Below are the code and all the weights of a small trained network. Each question names an input and a class and asks about switching units off, where a switched-off unit gives its printed mean instead of its output.

import numpy as np


def w(rows, s, z=0):
    codes = np.array(rows[::2]) - 128.0
    scale = np.full(codes.shape[1], s)
    scale[-1] = z or s
    return codes * scale


def f(y):
    return np.maximum(y, 0)


def log_softmax(a):
    a = a - a.max(-1, keepdims=True)
    return a - np.log(np.exp(a).sum(-1, keepdims=True))


def net(x, mask):
    res = np.array(x, float).reshape(1, 7) / 4 @ E
    y = f(res @ A[0][:, :-1].T + A[0][:, -1])
    res = res + np.where(mask, y, B[0][:, -1]) @ B[0][:, :-1]
    return log_softmax(res[-1] @ U[:, :-1].T + U[:, -1])


A, B = {}, {}
E = w([
[129,128,128,128],'x0',
[128,127,128,126],'x1',
[124,248,95,72],'x2',
[224,132,55,166],'x3',
[128,126,127,126],'x4',
[128,130,129,129],'x5',
[45,115,49,163],'x6',
],0.015)
A[0] = w([
[34,51,136,180,129],'neuron 1',
[55,123,4,147,127],'neuron 2',
[12,53,148,186,148],'neuron 3',
[62,54,135,113,109],'neuron 4',
[181,97,215,108,149],'neuron 5',
[215,21,169,188,16],'neuron 6',
[181,105,44,206,36],'neuron 7',
[254,216,98,86,115],'neuron 8',
[157,59,153,170,142],'neuron 9',
[47,171,240,64,72],'neuron 10',
[143,142,249,92,159],'neuron 11',
[187,90,31,196,3],'neuron 12',
[185,186,128,80,90],'neuron 13',
[188,45,167,187,89],'neuron 14',
[176,118,208,100,158],'neuron 15',
[145,102,193,106,49],'neuron 16',
[174,51,144,143,87],'neuron 17',
[78,220,95,79,45],'neuron 18',
[82,145,233,80,147],'neuron 19',
[65,111,101,161,69],'neuron 20',
[159,73,128,159,134],'neuron 21',
[153,116,144,152,79],'neuron 22',
[67,63,126,141,121],'neuron 23',
[13,56,164,178,128],'neuron 24',
[87,163,200,71,41],'neuron 25',
[95,96,132,132,77],'neuron 26',
[71,128,185,69,174],'neuron 27',
[192,182,141,138,50],'neuron 28',
[65,88,130,175,100],'neuron 29',
[70,164,10,188,3],'neuron 30',
[76,225,84,60,44],'neuron 31',
[176,104,250,99,73],'neuron 32',
[177,95,230,81,65],'neuron 33',
[73,203,101,98,18],'neuron 34',
[229,196,78,95,84],'neuron 35',
[229,200,125,93,128],'neuron 36',
[33,110,170,159,143],'neuron 37',
[69,166,220,47,33],'neuron 38',
[157,190,154,169,73],'neuron 39',
[176,100,68,157,104],'neuron 40',
[100,183,86,53,126],'neuron 41',
[96,203,80,43,142],'neuron 42',
[179,110,71,173,139],'neuron 43',
[195,214,138,108,99],'neuron 44',
[88,145,32,153,36],'neuron 45',
[96,149,33,146,3],'neuron 46',
[81,177,98,81,33],'neuron 47',
],0.0088,0.011)
B[0] = w([
[118,57,113,70,223],'neuron 1',
[92,114,187,197,230],'neuron 2',
[120,56,122,67,244],'neuron 3',
[126,91,119,88,186],'neuron 4',
[109,149,131,189,212],'neuron 5',
[226,254,93,146,190],'neuron 6',
[46,73,168,227,181],'neuron 7',
[172,119,109,48,253],'neuron 8',
[114,157,138,191,197],'neuron 9',
[195,204,117,181,218],'neuron 10',
[120,149,139,195,228],'neuron 11',
[12,34,166,211,177],'neuron 12',
[151,113,111,64,186],'neuron 13',
[169,194,134,182,196],'neuron 14',
[136,147,127,189,212],'neuron 15',
[72,95,91,137,150],'neuron 16',
[152,179,118,160,173],'neuron 17',
[28,47,174,237,188],'neuron 18',
[120,156,121,181,225],'neuron 19',
[156,138,112,95,161],'neuron 20',
[116,157,153,172,178],'neuron 21',
[147,145,114,120,136],'neuron 22',
[131,83,114,90,188],'neuron 23',
[125,70,116,79,234],'neuron 24',
[195,201,97,138,169],'neuron 25',
[131,120,111,101,143],'neuron 26',
[88,108,145,181,223],'neuron 27',
[137,112,128,79,159],'neuron 28',
[125,93,125,84,177],'neuron 29',
[204,234,122,163,182],'neuron 30',
[83,98,148,194,199],'neuron 31',
[54,71,127,198,199],'neuron 32',
[29,36,124,197,189],'neuron 33',
[37,58,146,200,164],'neuron 34',
[175,106,119,57,216],'neuron 35',
[169,122,101,55,231],'neuron 36',
[119,73,111,81,211],'neuron 37',
[216,224,103,136,189],'neuron 38',
[128,114,133,91,144],'neuron 39',
[110,138,152,185,179],'neuron 40',
[158,158,145,170,202],'neuron 41',
[178,181,129,172,229],'neuron 42',
[150,172,148,164,198],'neuron 43',
[153,113,114,53,202],'neuron 44',
[201,213,138,168,168],'neuron 45',
[233,224,105,117,154],'neuron 46',
[66,60,135,189,158],'neuron 47',
],0.0089,0.012)
U = w([
[52,114,137,165,237],'0',
[177,205,130,139,117],'1',
[131,106,124,6,8],'2',
],0.019,0.0011)

Each question gives the input, the list of numbers given to net, and the class t.
The units are the neurons (one row each of A and B). Each row of codes is followed by its name. A weight is (code - 128) times the scale printed after its matrix; where a second scale follows, it is the last column's (A, B and U).
mask holds one flag per neuron, in row order. A switched-off neuron (its flag False) gives its mean, the last column of its row in B, instead of its output. The means were averaged over made-up inputs and are rounded, as every weight is.
A unit's drop is (log p(t) with every unit on - log p(t) with that unit switched off) / (log p(t) with every unit on - log p(t) with every unit switched off).
The circuit of an input: a set's keep is (log p(t) with only the set's units on - log p(t) with every unit switched off) / (log p(t) with every unit on - log p(t) with every unit switched off). Starting from the 12 units with the biggest drops (on a tie, the unit counted first), units are removed one at a time, each time the one whose removal leaves the highest keep (on an exact tie, the one counted first), for as long as the keep stays at least 0.8.
units of the circuit, in order: the units of the circuit, biggest drop first
k most important neurons: the k neurons with the biggest drops, biggest first
drop of u: that unit's drop, to one decimal
input [5,-7,-8,4,-7,2,-4], class 1: units of the circuit, in order -> [neuron 6]
input [1,-5,6,-2,8,-6,1], class 0: 4 most important neurons -> [neuron 18; neuron 34; neuron 31; neuron 6]
input [3,8,-7,1,-6,-4,-2], class 1: 2 most important neurons -> [neuron 6; neuron 14]
input [-3,-8,1,-8,2,5,-3], class 1: 2 most important neurons -> [neuron 38; neuron 10]
input [3,-5,3,3,6,-2,8], class 1: 2 most important neurons -> [neuron 30; neuron 46]
input [7,4,1,2,-6,2,8], class 1: 4 most important neurons -> [neuron 30; neuron 46; neuron 45; neuron 33]
input [5,-5,-2,-2,8,-1,-8], class 0: 2 most important neurons -> [neuron 33; neuron 32]
input [-3,-3,-8,1,0,-7,-7], class 1: 4 most important neurons -> [neuron 6; neuron 14; neuron 17; neuron 18]
input [7,6,6,-7,-4,-8,0], class 1: 2 most important neurons -> [neuron 38; neuron 10]
input [8,-4,-7,5,5,-1,0], class 1: 2 most important neurons -> [neuron 6; neuron 14]
input [-4,1,-1,7,3,2,3], class 0: 2 most important neurons -> [neuron 12; neuron 7]
input [2,-4,-4,2,0,-4,0], class 1: drop of neuron 2 -> 0.1
input [-1,6,-8,-5,6,-2,1], class 2: drop of neuron 3 -> 0.2
input [5,-6,-7,-5,3,1,1], class 2: drop of neuron 3 -> 0.2
input [0,1,1,2,7,5,-1], class 2: most important neuron -> [neuron 10]
